Rows, each with roughly how far along a hidden order it lies (0 to 30):
In the rows, zero is written as 128.
[124 123 134 118 129 128 118 162 159 129 137 123 139 145 132 127 129 106
 216  86 117 160 112 118 130] : 5
[130 132 129 123 120 126  92 140 132 131 123 127 133 141  77 134 110 121
 167 125 139 138 133 120 143] : 23
[120 125 136 123 134 106 165 163 160 119 123 139 151 128 172 113 117 106
 200 109 107 141 117 118 111] : 0
[124 130 132 121 125 114 151 140 146 125 113 136 153 130 115 127 108 116
 170 120 129 126 134 117 127] : 13
[117 117 135 126 103 130 129 196 131 123 132 110 142 136 140 131 131 106
 255  90 139 158 115 130 114] : 1
[120 126 129 126  78 129 147 164  94 122 104 105 160 126  71 149 116 118
 235 130 176 111 150 132 125] : 18
[130 131 129 124 125 125  91 143 135 132 124 128 134 141  82 132 107 120
 159 121 137 140 133 116 143] : 22
[121 126 132 121 118 118 150 156 143 124 119 129 153 130 116 130 113 113
 197 113 133 130 130 120 123] : 9
[131 132 127 127 116 132  59 149 121 134 128 123 121 146  66 136 110 122
 164 124 146 147 132 121 148] : 27
[127 130 131 119 131 123 116 143 152 130 123 135 143 140 104 130 111 115
 162 106 127 137 129 114 138] : 15
[131 136 128 123 113 121 102 125 126 130 118 131 138 136  62 137 110 126
 136 139 144 121 139 117 145] : 27
[128 129 128 124 104 133  87 150 120 131 124 113 133 142  66 144 117 118
 186 114 153 137 137 123 142] : 22
[122 128 130 128 101 121 131 156 116 125 111 123 146 130  92 135 104 120
 200 130 153 122 142 124 126] : 18
[134 133 127 128 125 130  47 142 126 136 129 129 115 148  60 133 105 125
 149 129 142 149 137 117 150] : 30
[124 130 132 122 135 111 150 139 156 125 115 142 151 132 127 120 105 117
 153 119 120 127 131 114 126] : 11
[127 131 131 113 130 120 138 126 160 130 123 132 157 136 100 132 121 115
 160 110 122 130 127 112 139] : 13
[120 119 135 125 122 130 112 183 144 127 136 116 134 142 143 128 127 105
 252  89 127 165 112 124 125] : 3
[124 128 133 121 138 115 138 145 158 127 122 137 148 136 124 122 112 114
 170 109 116 138 123 114 130] : 10
[120 128 133 122 115 111 165 152 136 120 107 133 158 123 122 129 106 117
 189 127 136 119 137 122 118] : 10
[123 127 132 130 127 123 100 167 137 128 121 130 132 139 104 125 100 118
 183 115 141 145 132 121 130] : 17
[130 139 126 123  84 115 147 110  96 122  96 125 164 118  45 149 113 130
 139 171 168  85 159 123 139] : 30
[125 128 131 115 123 121 141 141 151 128 121 126 153 134 106 134 121 113
 174 106 129 131 128 116 134] : 11
[127 130 127 130  74 135  87 157  93 127 112 103 137 134  44 151 119 123
 216 141 178 126 149 133 140] : 29
[127 132 132 118 144 110 142 127 163 128 118 148 150 133 116 122 107 118
 133 119 114 129 128 110 132] : 13
[129 135 128 129 108 119 102 138 114 127 113 130 141 133  66 134 105 126
 156 145 150 120 142 121 139] : 27
[130 132 129 125 119 125  87 144 120 131 124 130 132 143  76 133 109 123
 142 126 140 136 134 118 142] : 24
[117 122 135 123  96 123 165 175 128 119 120 111 158 126 138 135 132 107
 255 110 140 135 124 129 113] : 2
[120 120 135 124 126 126 114 180 149 127 137 118 135 142 143 124 124 107
 236  88 120 165 111 123 123] : 3
[118 119 134 127 103 132 123 186 125 125 126 109 140 142 112 135 120 107
 255  97 150 150 125 129 121] : 6
[126 116 132 127 129 156   6 203 145 142 156 103  97 170  93 133 118 105
 253  56 137 201 109 123 147] : 14
[122 123 135 120 125 121 142 166 156 124 132 126 147 137 146 125 129 108
 212  95 116 152 105 120 122] : 2
[127 129 130 120 118 125 112 144 137 129 119 127 142 138  86 134 110 118
 174 117 139 134 133 118 137] : 18
[127 130 132 121 146 112 127 138 166 130 123 146 140 138 119 119 101 117
 143 109 113 144 126 111 134] : 13
[129 133 132 110 145 112 159 114 179 128 121 146 157 133 121 124 118 114
 118 111 103 129 121 107 137] : 10
[132 133 131 119 167 112  97 125 181 134 131 156 128 145 121 113 100 121
  92 108  99 150 119 103 143] : 16
[137 145 128 118 149  98 134  88 163 130 112 165 147 131  91 119 101 129
  51 154 103 110 137 101 146] : 25
[122 126 131 120 110 121 150 146 133 124 112 122 157 129 106 136 118 114
 204 116 144 124 136 122 127] : 12
[120 123 136 125 129 117 141 182 154 123 132 128 141 137 164 117 129 108
 243  97 113 161 109 121 117] : 0
[119 122 135 125 119 122 140 179 142 123 128 122 149 134 144 124 121 109
 234 101 125 149 117 123 117] : 3
[134 141 125 116 104 120 123 100 121 129 110 129 153 129  47 145 121 127
 111 156 145  99 146 116 151] : 30
[123 119 134 121 122 139  88 177 152 132 145 110 130 153 119 132 129 105
 248  75 128 176 108 122 134] : 5
[129 136 136 116 194  89 155 119 217 127 134 180 142 138 195  91 107 116
  79 111  53 156  97  98 125] : 1
[129 133 129 123 121 123 101 143 133 130 120 132 137 139  81 132 110 121
 155 132 139 133 135 119 141] : 22
[124 127 135 118 138 112 154 141 167 125 127 138 148 135 144 118 123 112
 176 105 103 146 113 115 125] : 3
[123 131 131 125 128 107 145 141 141 122 107 140 150 129 112 123  93 121
 160 134 130 118 138 118 125] : 15
[130 134 128 137 119 120  68 155 113 131 119 134 117 140  74 128  88 129
 165 142 156 137 140 122 140] : 29
[129 138 129 133 126 103 118 131 123 124 106 152 139 126  98 120  85 131
 130 160 135 113 145 115 130] : 26
[118 123 133 130 112 128 127 174 123 124 117 120 142 133 113 129 103 114
 232 114 147 138 134 125 120] : 11
[129 131 129 130 116 126  75 156 121 130 123 126 125 142  76 132 103 122
 169 127 146 142 135 121 140] : 24
